Below are the code and all the weights of a small trained network. Each question names an input and a target symbol and asks about switching units off, where a switched-off unit gives its printed mean instead of its output.

import numpy as np


def w(rows, s, z=0):
    codes = np.array(rows[::2]) - 128.0
    scale = np.full(codes.shape[1], s)
    scale[-1] = z or s
    return codes * scale


def f(y):
    return np.maximum(y, 0)


def softmax(a):
    e = np.exp(a - a.max(-1, keepdims=True))
    return e / e.sum(-1, keepdims=True)


def log_softmax(a):
    a = a - a.max(-1, keepdims=True)
    return a - np.log(np.exp(a).sum(-1, keepdims=True))


def net(x, mask):
    ids = ['ΛΣΨαβεζμτω'.index(c) for c in x.split()]
    T = len(ids)
    res = E[ids] + P[:T]
    u = 0
    for l in range(3):
        q, k, v = (res @ M[l].T for M in (Q, K, V))
        z = softmax(np.where(np.tri(T) > 0, q @ k.T / 3**0.5, -1e9)) @ v
        res = res + np.where(mask[u], z, O[l][:, -1]) @ O[l][:, :-1]
        u += 1
        y = f(res @ A[l][:, :-1].T + A[l][:, -1])
        res = res + np.where(mask[u : u + 4], y, B[l][:, -1]) @ B[l][:, :-1]
        u += 4
    return log_softmax(res[-1] @ U[:, :-1].T + U[:, -1])


Q, K, V, O, A, B = {}, {}, {}, {}, {}, {}
E = w([
[143,144,118,135,141,159,129,139,103,47,69,185],'Λ',
[172,126,136,85,163,108,112,208,68,164,213,142],'Σ',
[190,196,124,215,166,135,160,181,143,119,133,173],'Ψ',
[73,23,75,142,233,149,91,108,118,141,146,164],'α',
[104,194,56,64,157,146,186,110,146,143,224,32],'β',
[33,188,84,133,94,170,168,160,155,130,103,157],'ε',
[189,81,166,129,248,124,66,113,143,73,173,122],'ζ',
[101,150,158,157,164,124,64,155,98,103,51,175],'μ',
[34,134,173,127,198,188,106,180,219,87,131,138],'τ',
[140,133,171,178,171,155,143,137,152,146,93,187],'ω',
],0.019)
P = w([
[116,122,77,26,182,57,104,86,157,128,44,179],'0',
[185,82,62,64,146,128,123,135,211,141,48,127],'1',
[89,148,114,98,183,45,157,94,104,103,99,146],'2',
[161,102,90,141,121,184,83,134,175,146,90,109],'3',
[73,175,144,160,159,89,126,93,68,112,163,141],'4',
[154,105,117,198,91,238,75,133,147,132,148,94],'5',
[37,166,155,194,137,145,125,110,24,83,186,113],'6',
[101,161,107,209,108,254,21,158,98,121,166,75],'7',
],0.0099)
Q[0] = w([
[195,2,68,111,148,40,146,133,86,120,169,101],'0.h0',
[57,171,176,131,147,24,250,26,87,93,164,127],'0.h0',
[89,142,195,178,218,127,83,168,60,66,165,176],'0.h0',
],0.0088)
K[0] = w([
[230,71,87,2,232,15,108,82,187,192,116,165],'0.h0',
[189,88,22,141,56,181,75,215,211,171,23,54],'0.h0',
[171,23,184,174,89,229,106,109,73,130,198,41],'0.h0',
],0.0067)
V[0] = w([
[126,86,240,122,166,140,152,83,150,255,121,111],'0.h0',
[195,161,102,186,163,211,218,128,177,136,183,197],'0.h0',
[205,94,140,61,86,143,142,94,37,124,123,131],'0.h0',
],0.0064)
O[0] = w([
[109,253,107,9,194,246,54,145,71,119,95,193,47],'0.h0',
[161,143,101,151,131,142,23,162,230,186,68,22,110],'0.h0',
[151,135,253,178,89,193,136,83,133,210,89,56,2],'0.h0',
],0.0081,0.0031)
A[0] = w([
[174,239,193,185,132,178,180,185,71,144,8,174,124],'0.n0',
[182,104,254,217,16,38,134,59,121,120,105,93,4],'0.n1',
[38,80,202,132,156,125,103,197,151,79,163,54,227],'0.n2',
[111,130,232,225,100,117,138,164,97,106,70,215,102],'0.n3',
],0.0054,0.0023)
B[0] = w([
[191,118,119,69,131,190,129,41,116,151,63,176,236],'0.n0',
[171,55,145,46,101,155,71,60,204,115,189,123,145],'0.n1',
[190,149,72,122,121,157,128,138,145,113,189,184,221],'0.n2',
[210,111,84,137,80,115,255,120,132,86,162,107,253],'0.n3',
],0.0098,0.0062)
Q[1] = w([
[222,191,96,61,228,187,28,118,125,164,118,149],'1.h0',
[37,138,53,167,150,119,108,159,193,81,71,164],'1.h0',
[187,149,1,180,189,109,172,87,152,103,166,172],'1.h0',
],0.0068)
K[1] = w([
[135,179,122,182,187,204,2,152,62,175,159,87],'1.h0',
[33,149,44,209,155,167,117,113,163,92,49,148],'1.h0',
[97,129,92,228,97,175,138,93,72,83,213,98],'1.h0',
],0.0075)
V[1] = w([
[31,116,117,109,65,161,113,110,110,72,43,128],'1.h0',
[68,124,86,224,143,156,203,38,185,159,101,140],'1.h0',
[73,3,92,168,188,117,49,153,83,171,190,136],'1.h0',
],0.0044)
O[1] = w([
[122,181,121,235,178,40,124,101,152,236,198,129,2],'1.h0',
[119,44,74,254,169,119,24,135,93,159,149,95,67],'1.h0',
[195,76,142,141,233,151,171,177,105,120,110,40,193],'1.h0',
],0.0077,0.0044)
A[1] = w([
[172,174,112,159,87,134,75,90,159,90,3,100,51],'1.n0',
[159,183,92,197,156,135,130,128,161,132,99,154,156],'1.n1',
[121,191,173,81,100,142,140,196,135,135,174,144,5],'1.n2',
[110,98,85,149,171,80,94,246,184,109,134,144,211],'1.n3',
],0.0059,0.0015)
B[1] = w([
[89,109,158,110,163,87,85,182,191,176,117,57,241],'1.n0',
[30,74,159,145,128,158,91,138,117,141,102,126,231],'1.n1',
[141,53,131,183,88,121,120,143,96,124,133,94,187],'1.n2',
[91,133,162,115,105,103,254,128,118,115,144,121,253],'1.n3',
],0.0098,0.0062)
Q[2] = w([
[209,92,103,52,183,181,167,159,114,64,70,139],'2.h0',
[105,80,14,140,139,148,203,152,124,59,61,101],'2.h0',
[225,151,154,158,3,118,160,98,51,148,142,222],'2.h0',
],0.0071)
K[2] = w([
[186,137,145,147,138,199,81,173,54,41,201,78],'2.h0',
[86,127,42,221,101,205,146,130,102,80,254,102],'2.h0',
[209,73,81,118,36,84,163,126,82,117,91,241],'2.h0',
],0.0063)
V[2] = w([
[191,98,166,200,202,56,89,103,82,127,9,143],'2.h0',
[89,131,64,149,3,105,120,212,34,222,55,138],'2.h0',
[104,90,6,85,137,174,170,56,83,197,212,95],'2.h0',
],0.0049)
O[2] = w([
[153,87,16,109,118,212,134,206,131,20,85,38,45],'2.h0',
[2,28,195,148,91,104,165,70,6,185,65,108,3],'2.h0',
[163,120,139,193,234,66,99,119,150,229,49,61,154],'2.h0',
],0.0065,0.0039)
A[2] = w([
[169,218,74,2,178,169,117,80,133,130,227,58,64],'2.n0',
[107,142,113,72,87,166,194,25,92,191,186,36,71],'2.n1',
[59,100,219,222,64,79,189,85,57,159,112,93,2],'2.n2',
[129,117,13,78,105,97,208,166,99,164,229,97,149],'2.n3',
],0.005,0.0051)
B[2] = w([
[146,110,117,180,38,132,118,209,129,165,54,148,253],'2.n0',
[114,163,121,175,147,83,106,139,157,140,98,138,146],'2.n1',
[205,104,62,10,113,100,126,175,116,156,141,131,193],'2.n2',
[163,89,194,145,129,161,42,103,92,122,96,149,254],'2.n3',
],0.011,0.0049)
U = w([
[165,103,124,117,99,109,63,71,179,77,183,92,161],'Λ',
[169,128,253,95,102,166,143,118,88,130,108,92,187],'Σ',
[80,115,190,185,69,98,154,178,157,75,113,64,103],'Ψ',
[164,124,103,146,194,142,119,122,120,92,140,84,58],'α',
[145,131,184,213,97,90,58,103,138,162,75,133,89],'β',
[146,108,95,111,107,116,137,137,136,158,152,127,60],'ε',
[164,171,114,139,87,141,120,174,134,101,124,129,4],'ζ',
[115,103,91,217,69,169,151,80,83,100,96,186,219],'μ',
[124,180,150,124,150,124,150,129,170,103,196,163,197],'τ',
[99,133,105,97,123,185,25,99,142,135,136,155,170],'ω',
],0.0049,0.0034)

Each question gives the input, a string of symbols that net reads in full, and the target symbol t.
The units are the heads (3 rows each of Q, K, V and O) and the neurons (one row each of A and B). Each row of codes is followed by its name. A weight is (code - 128) times the scale printed after its matrix; where a second scale follows, it is the last column's (O, A, B and U).
mask holds one flag per unit, layer by layer, with each layer's heads first. A switched-off unit (its flag False) gives its mean, the last column of its rows in O or B, instead of its output. The means were averaged over made-up inputs and are rounded, as every weight is.
A unit's drop is (log p(t) with every unit on - log p(t) with that unit switched off) / (log p(t) with every unit on - log p(t) with every unit switched off).
The circuit of an input: a set's keep is (log p(t) with only the set's units on - log p(t) with every unit switched off) / (log p(t) with every unit on - log p(t) with every unit switched off). Starting from the 12 units with the biggest drops (on a tie, the unit counted first), units are removed one at a time, each time the one whose removal leaves the highest keep (on an exact tie, the one counted first), for as long as the keep stays at least 0.8.
circuit, biggest first: the units of the circuit, biggest drop first
unit that matters most: the unit with the biggest drop
k most important neurons: the k neurons with the biggest drops, biggest first
top k neurons in layer l: the k neurons of layer l with the biggest drops, biggest first
drop of u: that unit's drop, to one decimal
input μ μ ζ ω Σ Ψ, target Σ: unit that matters most	0.n0
input μ Λ α Ψ, target α: circuit, biggest first	1.h0, 0.n0, 2.h0, 0.n2
input μ Ψ Σ μ τ ω μ, target ω: circuit, biggest first	0.h0, 0.n0, 1.n3
input μ ε μ, target ε: 2 most important neurons	2.n2, 1.n3
input Ψ μ Ψ μ, target Ψ: 2 most important neurons	1.n3, 1.n0
input μ μ ε Ψ Σ α μ, target α: circuit, biggest first	1.h0, 0.h0, 2.h0, 0.n3
input ζ μ ω, target μ: 2 most important neurons	0.n3, 1.n0
input μ Λ μ μ μ μ Σ, target Σ: 2 most important neurons	0.n2, 2.n3
input ω β ω Ψ, target ω: 2 most important neurons	0.n0, 1.n0
input μ ω ω Ψ Λ Ψ μ Ψ, target μ: circuit, biggest first	0.h0, 1.h0, 1.n0
input α μ β μ Σ Σ Λ Ψ, target Λ: 2 most important neurons	0.n1, 0.n3
input μ μ Σ β, target β: circuit, biggest first	2.h0, 2.n0
input μ μ α Ψ μ, target Ψ: circuit, biggest first	0.h0, 1.n0, 1.n3, 2.h0
input ζ μ Ψ μ Ψ, target μ: unit that matters most	1.h0
input μ μ Λ μ μ Ψ μ ω, target μ: circuit, biggest first	1.h0, 0.h0, 1.n0
input ζ α Σ Σ α Σ ω, target Σ: circuit, biggest first	0.h0, 1.h0, 0.n0
input β Ψ μ Λ μ Σ Ψ, target Σ: circuit, biggest first	0.h0, 0.n0, 1.h0
input Λ ε μ μ ε, target ε: circuit, biggest first	2.n2, 2.h0, 1.h0
input Σ ω μ Σ μ μ μ μ, target μ: 3 most important neurons	0.n3, 1.n0, 1.n3
input Ψ Ψ ζ Σ ζ Ψ, target ζ: unit that matters most	2.h0
input μ μ ζ ω, target ζ: top 2 neurons in layer 0	0.n3, 0.n0
input Ψ ε Ψ, target ε: 3 most important neurons	2.n2, 1.n3, 1.n1
input μ μ β Ψ Λ, target Ψ: top 3 neurons in layer 1	1.n0, 1.n3, 1.n1
input Σ μ Σ ε Λ, target ε: top 2 neurons in layer 1	1.n3, 1.n1
input ε τ μ, target τ: top 2 neurons in layer 1	1.n3, 1.n2
input Σ Σ Λ, target Σ: drop of 0.n3	0.0
input ω Σ ζ μ, target ζ: drop of 0.h0	0.1
input τ μ α μ, target α: unit that matters most	1.h0
input α μ μ Σ Ψ τ μ, target τ: drop of 0.h0	0.8
